Below are the code and all the weights of a small trained network. Each question names an input and a class and asks about switching units off, where a switched-off unit gives its printed mean instead of its output.

import numpy as np


def w(rows, s, z=0):
    codes = np.array(rows[::2]) - 128.0
    scale = np.full(codes.shape[1], s)
    scale[-1] = z or s
    return codes * scale


def norm(h):
    return h / np.sqrt((h * h).mean(-1, keepdims=True) + 1e-5)


def f(y):
    return y / 2 * (1 + np.tanh(0.7978845608 * (y + 0.044715 * y**3)))


def log_softmax(a):
    a = a - a.max(-1, keepdims=True)
    return a - np.log(np.exp(a).sum(-1, keepdims=True))


def net(x, mask):
    res = np.array(x, float).reshape(1, 6) / 4 @ E
    u = 0
    for l in range(3):
        y = f(norm(res) @ A[l][:, :-1].T + A[l][:, -1])
        res = res + np.where(mask[u : u + 7], y, B[l][:, -1]) @ B[l][:, :-1]
        u += 7
    return log_softmax(norm(res)[-1] @ U[:, :-1].T + U[:, -1])


A, B = {}, {}
E = w([
[222,32,90,36,184,170,165,196,120],'x0',
[51,69,1,148,160,122,117,40,166],'x1',
[113,175,74,175,151,121,170,29,195],'x2',
[196,145,128,128,190,44,61,147,246],'x3',
[49,29,182,129,133,102,161,136,98],'x4',
[222,181,104,30,226,61,208,50,146],'x5',
],0.0073)
A[0] = w([
[124,149,159,150,128,55,10,203,193,95],'0.n0',
[12,71,112,169,121,128,116,102,133,4],'0.n1',
[88,204,119,191,97,103,94,106,162,51],'0.n2',
[102,110,152,119,153,56,146,121,160,81],'0.n3',
[168,214,51,153,135,114,89,62,197,92],'0.n4',
[101,59,58,141,109,178,116,173,120,105],'0.n5',
[42,77,105,108,121,115,87,112,68,94],'0.n6',
],0.013,0.0024)
B[0] = w([
[182,68,174,165,102,174,129,171,160,235],'0.n0',
[89,129,108,175,66,122,249,103,132,213],'0.n1',
[90,180,195,161,176,189,63,156,125,207],'0.n2',
[202,90,180,131,114,113,162,80,128,163],'0.n3',
[48,175,71,118,121,131,114,59,168,255],'0.n4',
[158,135,106,104,95,186,109,125,169,203],'0.n5',
[133,109,55,152,121,185,153,55,104,200],'0.n6',
],0.014,0.01)
A[1] = w([
[133,137,65,65,161,7,129,123,170,52],'1.n0',
[172,172,119,77,135,78,122,134,67,83],'1.n1',
[128,83,124,70,185,83,129,39,154,4],'1.n2',
[16,32,82,131,91,74,133,143,68,99],'1.n3',
[160,217,179,34,123,72,97,132,65,78],'1.n4',
[169,204,123,162,151,55,74,168,180,50],'1.n5',
[154,171,148,98,189,136,129,48,182,58],'1.n6',
],0.013,0.003)
B[1] = w([
[115,96,144,129,170,21,108,248,162,203],'1.n0',
[26,201,119,96,98,96,170,248,103,155],'1.n1',
[177,117,54,188,128,64,119,170,122,222],'1.n2',
[107,210,112,75,76,230,91,30,204,185],'1.n3',
[112,113,153,114,102,96,245,126,9,170],'1.n4',
[42,81,70,64,140,225,115,64,192,169],'1.n5',
[94,108,92,123,79,85,149,65,184,255],'1.n6',
],0.011,0.0064)
A[2] = w([
[223,126,35,35,108,232,99,235,78,125],'2.n0',
[160,162,84,85,191,12,135,122,174,1],'2.n1',
[85,139,41,214,205,87,170,96,121,196],'2.n2',
[73,166,119,198,86,123,159,212,76,168],'2.n3',
[149,169,162,4,136,116,81,36,223,251],'2.n4',
[212,43,58,22,185,107,100,76,162,15],'2.n5',
[172,193,145,71,149,60,163,88,43,170],'2.n6',
],0.013,0.0023)
B[2] = w([
[203,68,251,181,131,115,153,104,100,247],'2.n0',
[91,121,67,139,176,83,105,209,155,219],'2.n1',
[145,134,91,85,81,144,158,152,161,254],'2.n2',
[212,96,87,57,154,104,113,73,93,186],'2.n3',
[143,94,88,142,73,148,219,151,89,235],'2.n4',
[155,104,170,212,152,58,108,203,184,215],'2.n5',
[65,155,166,121,177,96,200,112,146,166],'2.n6',
],0.015,0.009)
U = w([
[123,183,119,106,142,164,36,87,38,50],'0',
[221,36,206,178,102,159,133,146,135,194],'1',
[120,100,69,138,145,41,156,179,198,143],'2',
[79,156,83,144,52,214,162,35,168,193],'3',
[118,124,99,91,152,110,39,121,99,3],'4',
[128,135,174,68,175,66,194,130,49,121],'5',
[84,170,183,142,154,180,7,174,179,58],'6',
],0.014,0.0048)

Each question gives the input, the list of numbers given to net, and the class t.
The units are the neurons (one row each of A and B). Each row of codes is followed by its name. A weight is (code - 128) times the scale printed after its matrix; where a second scale follows, it is the last column's (A, B and U).
mask holds one flag per neuron, layer by layer. A switched-off neuron (its flag False) gives its mean, the last column of its row in B, instead of its output. The means were averaged over made-up inputs and are rounded, as every weight is.
A unit's drop is (log p(t) with every unit on - log p(t) with that unit switched off) / (log p(t) with every unit on - log p(t) with every unit switched off).
The circuit of an input: a set's keep is (log p(t) with only the set's units on - log p(t) with every unit switched off) / (log p(t) with every unit on - log p(t) with every unit switched off). Starting from the 12 units with the biggest drops (on a tie, the unit counted first), units are removed one at a time, each time the one whose removal leaves the highest keep (on an exact tie, the one counted first), for as long as the keep stays at least 0.8.
circuit, biggest first: the units of the circuit, biggest drop first
most important unit: the unit with the biggest drop
k most important neurons: the k neurons with the biggest drops, biggest first
top k neurons in layer l: the k neurons of layer l with the biggest drops, biggest first
drop when u is switched off: that unit's drop, to one decimal
input [6,-7,0,4,-3,4], class 5: 3 most important neurons	[0.n4; 1.n4; 0.n0]
input [3,-7,-2,-4,1,-2], class 5: most important unit	0.n0
input [5,-3,2,-3,0,2], class 5: top 3 neurons in layer 0	[0.n0; 0.n4; 0.n6]
input [0,8,-8,2,-4,-6], class 1: 2 most important neurons	[0.n4; 0.n5]
input [-3,-4,3,-7,-2,7], class 2: 2 most important neurons	[0.n2; 0.n0]
input [-7,-1,-7,-7,-3,2], class 0: 2 most important neurons	[0.n4; 0.n6]
input [-7,3,-1,6,1,-6], class 1: 4 most important neurons	[0.n0; 0.n2; 0.n1; 1.n3]
input [-4,-8,-4,-6,6,-1], class 3: circuit, biggest first	[1.n3; 0.n0]
input [-8,-4,-5,8,-7,-4], class 6: 2 most important neurons	[0.n0; 0.n2]
input [-1,-8,2,-1,-5,5], class 5: top 2 neurons in layer 0	[0.n0; 0.n2]
input [-2,-6,1,-8,-2,-1], class 5: 2 most important neurons	[0.n0; 0.n1]
input [-7,-8,2,6,0,2], class 3: top 2 neurons in layer 1	[1.n5; 1.n0]
input [-6,-2,-5,-7,1,6], class 5: 2 most important neurons	[0.n1; 0.n4]
input [0,7,-8,3,4,2], class 1: circuit, biggest first	[0.n4]
input [-7,5,-2,8,7,5], class 3: top 2 neurons in layer 2	[2.n5; 2.n0]
input [4,-2,5,-6,-5,-7], class 1: 2 most important neurons	[2.n0; 0.n4]
input [1,-7,1,-5,-1,0], class 5: drop when 0.n0 is switched off	0.4
input [-1,-7,0,1,-5,3], class 3: drop when 1.n5 is switched off	0.3
input [-5,-6,-5,-7,-4,2], class 5: drop when 0.n3 is switched off	0.0
input [-8,-5,-4,-3,-4,6], class 5: top neuron in layer 1	[1.n4]
